Below is a small trained network, with its code and all its weights. Each question gives an input and a class and asks what happens when units are switched off, that is, made to give their printed mean instead of their output.

import numpy as np


def w(rows, s, z=0):
    codes = np.array(rows[::2]) - 128.0
    scale = np.full(codes.shape[1], s)
    scale[-1] = z or s
    return codes * scale


def norm(h):
    return h / np.sqrt((h * h).mean(-1, keepdims=True) + 1e-5)


def f(y):
    return np.maximum(y, 0)


def log_softmax(a):
    a = a - a.max(-1, keepdims=True)
    return a - np.log(np.exp(a).sum(-1, keepdims=True))


def net(x, mask):
    res = np.array(x, float).reshape(1, 6) / 4 @ E
    u = 0
    for l in range(2):
        y = f(norm(res) @ A[l][:, :-1].T + A[l][:, -1])
        res = res + np.where(mask[u : u + 15], y, B[l][:, -1]) @ B[l][:, :-1]
        u += 15
    return log_softmax(norm(res)[-1] @ U[:, :-1].T + U[:, -1])


A, B = {}, {}
E = w([
[129,126,127,125,128,129],'x0',
[14,117,173,7,45,113],'x1',
[123,133,63,164,105,13],'x2',
[27,7,115,216,127,145],'x3',
[127,127,129,128,132,128],'x4',
[126,129,127,130,128,129],'x5',
],0.013)
A[0] = w([
[176,181,131,115,127,132,138],'L0N1',
[185,121,147,150,137,120,107],'L0N2',
[89,78,128,133,128,133,74],'L0N3',
[104,111,125,150,145,132,113],'L0N4',
[144,118,99,171,147,160,104],'L0N5',
[164,128,126,168,145,138,188],'L0N6',
[80,133,150,85,99,111,139],'L0N7',
[147,129,140,108,146,165,81],'L0N8',
[182,113,110,132,151,122,113],'L0N9',
[126,161,116,121,144,77,71],'L0N10',
[142,171,156,76,120,107,76],'L0N11',
[140,81,131,167,130,136,94],'L0N12',
[123,119,116,147,135,167,10],'L0N13',
[130,128,148,111,138,254,227],'L0N14',
[115,61,110,153,104,150,137],'L0N15',
],0.026,0.011)
B[0] = w([
[49,153,123,82,125,165,188],'L0N1',
[65,137,135,117,85,136,164],'L0N2',
[90,220,129,114,99,132,174],'L0N3',
[156,105,124,96,120,124,160],'L0N4',
[165,111,138,122,122,90,173],'L0N5',
[122,175,122,118,136,90,194],'L0N6',
[129,74,119,134,69,197,206],'L0N7',
[128,145,106,94,175,126,151],'L0N8',
[79,152,134,127,111,148,166],'L0N9',
[157,147,106,179,83,141,152],'L0N10',
[183,77,115,123,115,124,179],'L0N11',
[179,87,125,102,116,104,169],'L0N12',
[166,111,136,132,77,104,135],'L0N13',
[140,149,250,102,164,119,249],'L0N14',
[97,104,150,190,158,84,199],'L0N15',
],0.019)
A[1] = w([
[106,130,231,102,140,188,71],'L1N1',
[141,136,176,128,122,133,133],'L1N2',
[89,95,48,188,120,94,127],'L1N3',
[123,131,201,110,136,160,90],'L1N4',
[83,110,86,148,123,137,2],'L1N5',
[247,136,126,97,91,137,133],'L1N6',
[84,115,164,149,158,152,40],'L1N7',
[133,124,163,143,182,135,122],'L1N8',
[205,132,133,165,166,79,90],'L1N9',
[211,90,101,53,85,151,195],'L1N10',
[150,108,138,118,150,98,136],'L1N11',
[125,182,70,143,128,156,39],'L1N12',
[109,184,121,142,139,146,125],'L1N13',
[193,117,220,120,251,158,98],'L1N14',
[120,139,20,117,178,76,141],'L1N15',
],0.021,0.0084)
B[1] = w([
[99,127,126,154,208,139,250],'L1N1',
[129,116,161,125,140,131,182],'L1N2',
[100,117,92,63,149,165,181],'L1N3',
[105,115,126,141,198,128,211],'L1N4',
[110,102,116,93,95,132,134],'L1N5',
[214,101,112,119,133,154,163],'L1N6',
[126,167,116,176,67,145,151],'L1N7',
[141,146,101,151,76,130,164],'L1N8',
[136,160,118,144,188,72,164],'L1N9',
[162,129,109,167,163,83,190],'L1N10',
[143,139,107,148,128,133,155],'L1N11',
[167,154,135,93,9,128,141],'L1N12',
[146,164,149,96,105,149,150],'L1N13',
[156,106,36,122,3,112,226],'L1N14',
[97,157,79,156,134,166,157],'L1N15',
],0.022,0.017)
U = w([
[104,238,195,34,204,147,97],'0',
[128,235,49,69,13,176,165],'1',
[230,32,176,80,221,234,2],'2',
[233,79,5,137,55,178,212],'3',
[206,138,187,177,124,4,179],'4',
[68,171,4,169,216,73,81],'5',
[36,89,219,215,146,187,173],'6',
[9,51,41,102,41,185,91],'7',
],0.023,0.0034)

Each question gives the input, the list of numbers given to net, and the class t.
The units are the neurons (one row each of A and B). Each row of codes is followed by its name. A weight is (code - 128) times the scale printed after its matrix; where a second scale follows, it is the last column's (A, B and U).
mask holds one flag per neuron, layer by layer. A switched-off neuron (its flag False) gives its mean, the last column of its row in B, instead of its output. The means were averaged over made-up inputs and are rounded, as every weight is.
A unit's drop is (log p(t) with every unit on - log p(t) with that unit switched off) / (log p(t) with every unit on - log p(t) with every unit switched off).
unit that matters most: the unit with the biggest drop
k most important neurons: the k neurons with the biggest drops, biggest first
drop of u: that unit's drop, to one decimal
input [-3,3,-6,-8,5,-3], class 2: unit that matters most => L0N11
input [0,2,-5,-8,-3,-1], class 2: 2 most important neurons => [L0N11 L0N1]
input [7,-4,1,-7,4,5], class 1: 2 most important neurons => [L0N14 L1N12]
input [6,1,-3,-7,8,-3], class 2: 3 most important neurons => [L0N11 L0N1 L0N3]
input [-7,-5,-7,2,-5,-3], class 4: 2 most important neurons => [L0N14 L1N14]
input [-7,-7,7,0,0,1], class 1: 2 most important neurons => [L0N14 L0N15]
input [0,1,5,0,7,-6], class 3: 3 most important neurons => [L0N14 L0N15 L0N1]
input [1,1,3,-7,-6,2], class 3: 2 most important neurons => [L0N14 L0N11]
input [7,-8,-7,2,6,2], class 4: 2 most important neurons => [L0N14 L1N14]
input [-8,2,-4,0,2,-1], class 2: 2 most important neurons => [L0N15 L1N1]
input [1,2,-5,-5,3,-5], class 2: drop of L1N1 => 0.1
input [-8,6,7,-4,-3,7], class 3: drop of L0N14 => 0.2
input [7,-7,3,-5,8,-8], class 1: drop of L0N14 => 1.2
input [2,-5,-5,0,-8,-8], class 0: most important neuron => [L0N2]
input [7,3,7,0,-6,2], class 3: 2 most important neurons => [L0N14 L0N15]
